Here is a tiny trained network, its code and every weight. The questions are about switching its units off for an input and a class, where a switched-off unit gives its printed mean instead of its output.

import numpy as np


def w(rows, s, z=0):
    codes = np.array(rows[::2]) - 128.0
    scale = np.full(codes.shape[1], s)
    scale[-1] = z or s
    return codes * scale


def f(y):
    return y / 2 * (1 + np.tanh(0.7978845608 * (y + 0.044715 * y**3)))


def log_softmax(a):
    a = a - a.max(-1, keepdims=True)
    return a - np.log(np.exp(a).sum(-1, keepdims=True))


def net(x, mask):
    res = np.array(x, float).reshape(1, 4) / 4 @ E
    y = f(res @ A[0][:, :-1].T + A[0][:, -1])
    res = res + np.where(mask, y, B[0][:, -1]) @ B[0][:, :-1]
    return log_softmax(res[-1] @ U[:, :-1].T + U[:, -1])


A, B = {}, {}
E = w([
[198,190,193,143,114,205,163,10],'x0',
[140,205,111,54,2,141,137,215],'x1',
[196,181,216,158,194,23,172,207],'x2',
[253,60,107,180,104,241,115,235],'x3',
],0.0085)
A[0] = w([
[105,98,93,144,81,162,97,93,107],'N1',
[9,144,141,136,141,84,131,58,51],'N2',
[131,159,106,98,140,145,173,155,24],'N3',
[179,125,172,135,180,99,135,164,21],'N4',
[126,176,204,131,130,59,151,155,87],'N5',
[130,199,137,97,49,141,136,205,106],'N6',
[131,106,106,152,121,164,131,139,49],'N7',
[118,183,133,108,73,135,161,153,39],'N8',
[190,165,157,176,125,80,164,158,174],'N9',
[107,168,131,143,74,152,137,155,54],'N10',
[56,52,85,151,129,57,95,223,3],'N11',
[226,57,130,238,119,202,130,195,63],'N12',
[49,218,171,136,119,86,174,103,100],'N13',
[188,184,163,165,101,175,153,66,69],'N14',
[71,91,93,91,77,164,119,59,66],'N15',
[144,179,159,159,121,160,145,84,44],'N16',
[112,27,167,194,224,149,136,95,66],'N17',
],0.013,0.0058)
B[0] = w([
[96,54,213,190,154,158,116,159,189],'N1',
[161,182,120,126,38,119,97,85,244],'N2',
[81,149,101,250,135,80,123,93,131],'N3',
[116,62,144,216,149,162,79,125,168],'N4',
[100,42,142,165,105,186,75,126,206],'N5',
[93,184,112,129,200,172,110,142,212],'N6',
[145,127,133,198,85,128,114,133,151],'N7',
[109,206,79,221,171,174,128,149,163],'N8',
[97,56,156,135,93,192,120,211,201],'N9',
[86,141,99,160,185,109,88,135,152],'N10',
[222,87,43,120,140,85,217,123,209],'N11',
[161,183,141,91,13,49,77,109,255],'N12',
[176,149,116,117,63,130,95,115,229],'N13',
[158,80,54,139,138,125,218,102,190],'N14',
[118,59,206,185,135,144,111,196,210],'N15',
[206,101,53,164,166,37,209,138,162],'N16',
[48,218,59,130,208,214,98,176,224],'N17',
],0.011,0.016)
U = w([
[168,180,117,142,37,129,81,117,109],'0',
[119,25,157,175,124,184,99,156,114],'1',
[109,233,66,156,208,186,109,152,113],'2',
[197,83,44,147,138,128,251,126,112],'3',
[133,133,129,56,103,198,138,135,254],'4',
[118,168,183,88,138,77,132,120,115],'5',
[85,108,161,75,115,116,176,92,111],'6',
[128,147,151,105,155,119,133,116,114],'7',
],0.014,0.027)

Each question gives the input, the list of numbers given to net, and the class t.
The units are the neurons (one row each of A and B). Each row of codes is followed by its name. A weight is (code - 128) times the scale printed after its matrix; where a second scale follows, it is the last column's (A, B and U).
mask holds one flag per neuron, in row order. A switched-off neuron (its flag False) gives its mean, the last column of its row in B, instead of its output. The means were averaged over made-up inputs and are rounded, as every weight is.
A unit's drop is (log p(t) with every unit on - log p(t) with that unit switched off) / (log p(t) with every unit on - log p(t) with every unit switched off).
The circuit of an input: a set's keep is (log p(t) with only the set's units on - log p(t) with every unit switched off) / (log p(t) with every unit on - log p(t) with every unit switched off). Starting from the 12 units with the biggest drops (on a tie, the unit counted first), units are removed one at a time, each time the one whose removal leaves the highest keep (on an exact tie, the one counted first), for as long as the keep stays at least 0.8.
circuit, biggest first: the units of the circuit, biggest drop first
most important unit: the unit with the biggest drop
top k neurons: the k neurons with the biggest drops, biggest first
drop when u is switched off: that unit's drop, to one decimal
input [2,8,8,-1], class 1: top 2 neurons	N5, N9
input [-6,7,-4,-5], class 2: circuit, biggest first	N6
input [-1,3,6,5], class 1: top 2 neurons	N9, N2
input [-2,4,4,-3], class 1: top 2 neurons	N17, N5
input [3,-1,-6,-4], class 1: top 2 neurons	N15, N12
input [8,-3,-4,8], class 0: top 2 neurons	N12, N11
input [4,4,5,4], class 1: top 3 neurons	N9, N2, N17
input [-7,8,6,-7], class 2: top 2 neurons	N6, N12
input [1,3,-2,1], class 4: top 4 neurons	N17, N16, N4, N3
input [-8,6,-1,-6], class 3: top 2 neurons	N11, N12
input [0,7,6,6], class 2: top 4 neurons	N6, N8, N2, N13
input [3,-7,-3,3], class 2: drop when N17 is switched off	0.9
input [-8,-3,5,4], class 3: drop when N11 is switched off	2.2
input [-7,-2,5,-4], class 3: most important unit	N11
input [3,-1,-4,5], class 0: drop when N12 is switched off	4.8
